Here is a tiny trained network, its code and every weight. The questions are about switching its units off for an input and a class, where a switched-off unit gives its printed mean instead of its output.

import numpy as np


def w(rows, s, z=0):
    codes = np.array(rows[::2]) - 128.0
    scale = np.full(codes.shape[1], s)
    scale[-1] = z or s
    return codes * scale


def f(y):
    return y / 2 * (1 + np.tanh(0.7978845608 * (y + 0.044715 * y**3)))


def log_softmax(a):
    a = a - a.max(-1, keepdims=True)
    return a - np.log(np.exp(a).sum(-1, keepdims=True))


def net(x, mask):
    res = np.array(x, float).reshape(1, 3) / 4 @ E
    y = f(res @ A[0][:, :-1].T + A[0][:, -1])
    res = res + np.where(mask, y, B[0][:, -1]) @ B[0][:, :-1]
    return log_softmax(res[-1] @ U[:, :-1].T + U[:, -1])


A, B = {}, {}
E = w([
[24,206,150,44],'x0',
[89,63,254,165],'x1',
[140,12,110,18],'x2',
],0.0082)
A[0] = w([
[254,90,102,195,104],'n0',
[80,85,201,144,123],'n1',
[59,186,151,68,113],'n2',
[145,30,105,21,123],'n3',
[100,95,199,151,111],'n4',
[135,145,43,110,105],'n5',
[56,191,132,138,109],'n6',
[131,175,133,175,101],'n7',
[169,177,61,102,107],'n8',
[106,137,135,104,254],'n9',
[84,102,187,153,116],'n10',
[140,188,151,194,105],'n11',
[112,179,36,94,114],'n12',
[65,153,140,44,112],'n13',
[107,116,219,137,117],'n14',
[171,76,138,46,98],'n15',
[164,193,152,203,100],'n16',
],0.011)
B[0] = w([
[110,43,173,62,235],'n0',
[172,165,72,79,185],'n1',
[145,32,159,84,184],'n2',
[58,206,145,154,234],'n3',
[156,167,91,63,172],'n4',
[155,146,109,68,171],'n5',
[97,105,173,117,174],'n6',
[73,165,130,77,156],'n7',
[167,146,110,59,181],'n8',
[163,128,106,245,255],'n9',
[157,130,77,74,167],'n10',
[75,158,136,104,179],'n11',
[167,131,110,85,192],'n12',
[116,63,164,113,177],'n13',
[189,164,103,63,176],'n14',
[63,192,143,78,179],'n15',
[66,155,144,90,187],'n16',
],0.012,0.0094)
U = w([
[241,178,37,78,84],'0',
[43,207,151,133,83],'1',
[145,24,184,101,84],'2',
[197,142,97,246,253],'3',
],0.011,0.0034)

Each question gives the input, the list of numbers given to net, and the class t.
The units are the neurons (one row each of A and B). Each row of codes is followed by its name. A weight is (code - 128) times the scale printed after its matrix; where a second scale follows, it is the last column's (A, B and U).
mask holds one flag per neuron, in row order. A switched-off neuron (its flag False) gives its mean, the last column of its row in B, instead of its output. The means were averaged over made-up inputs and are rounded, as every weight is.
A unit's drop is (log p(t) with every unit on - log p(t) with that unit switched off) / (log p(t) with every unit on - log p(t) with every unit switched off).
The circuit of an input: a set's keep is (log p(t) with only the set's units on - log p(t) with every unit switched off) / (log p(t) with every unit on - log p(t) with every unit switched off). Starting from the 12 units with the biggest drops (on a tie, the unit counted first), units are removed one at a time, each time the one whose removal leaves the highest keep (on an exact tie, the one counted first), for as long as the keep stays at least 0.8.
circuit, biggest first: the units of the circuit, biggest drop first
unit that matters most: the unit with the biggest drop
top k neurons: the k neurons with the biggest drops, biggest first
drop of u: that unit's drop, to one decimal
input [1,7,-6], class 0: unit that matters most -> n14
input [6,-5,7], class 1: top 3 neurons -> (n3; n15; n0)
input [4,5,0], class 0: circuit, biggest first -> (n1; n14)
input [7,-5,3], class 2: top 2 neurons -> (n13; n2)
input [8,6,2], class 2: top 3 neurons -> (n2; n13; n6)
input [-8,8,4], class 0: circuit, biggest first -> (n1; n4)
input [-6,-2,-6], class 1: top 4 neurons -> (n16; n11; n2; n7)
input [-6,-7,8], class 1: top 2 neurons -> (n3; n15)
input [5,-4,-4], class 2: circuit, biggest first -> (n2; n3; n6)
input [-3,-5,-6], class 1: top 2 neurons -> (n16; n11)
input [4,-3,3], class 2: top 2 neurons -> (n13; n2)
input [5,5,6], class 1: top 4 neurons -> (n3; n15; n0; n12)
input [-4,-3,3], class 2: top 2 neurons -> (n0; n1)
input [-8,-7,-5], class 2: circuit, biggest first -> (n0)
input [-2,0,-3], class 3: top 2 neurons -> (n3; n15)
input [-8,3,-5], class 2: top 2 neurons -> (n0; n3)
input [0,3,3], class 3: drop of n11 -> 0.1
input [2,0,5], class 1: drop of n3 -> 0.2
input [1,-3,5], class 1: drop of n3 -> 0.3
input [-6,-3,2], class 2: drop of n0 -> 0.6
input [5,1,0], class 2: circuit, biggest first -> (n2)
input [-5,5,4], class 0: top 2 neurons -> (n1; n4)
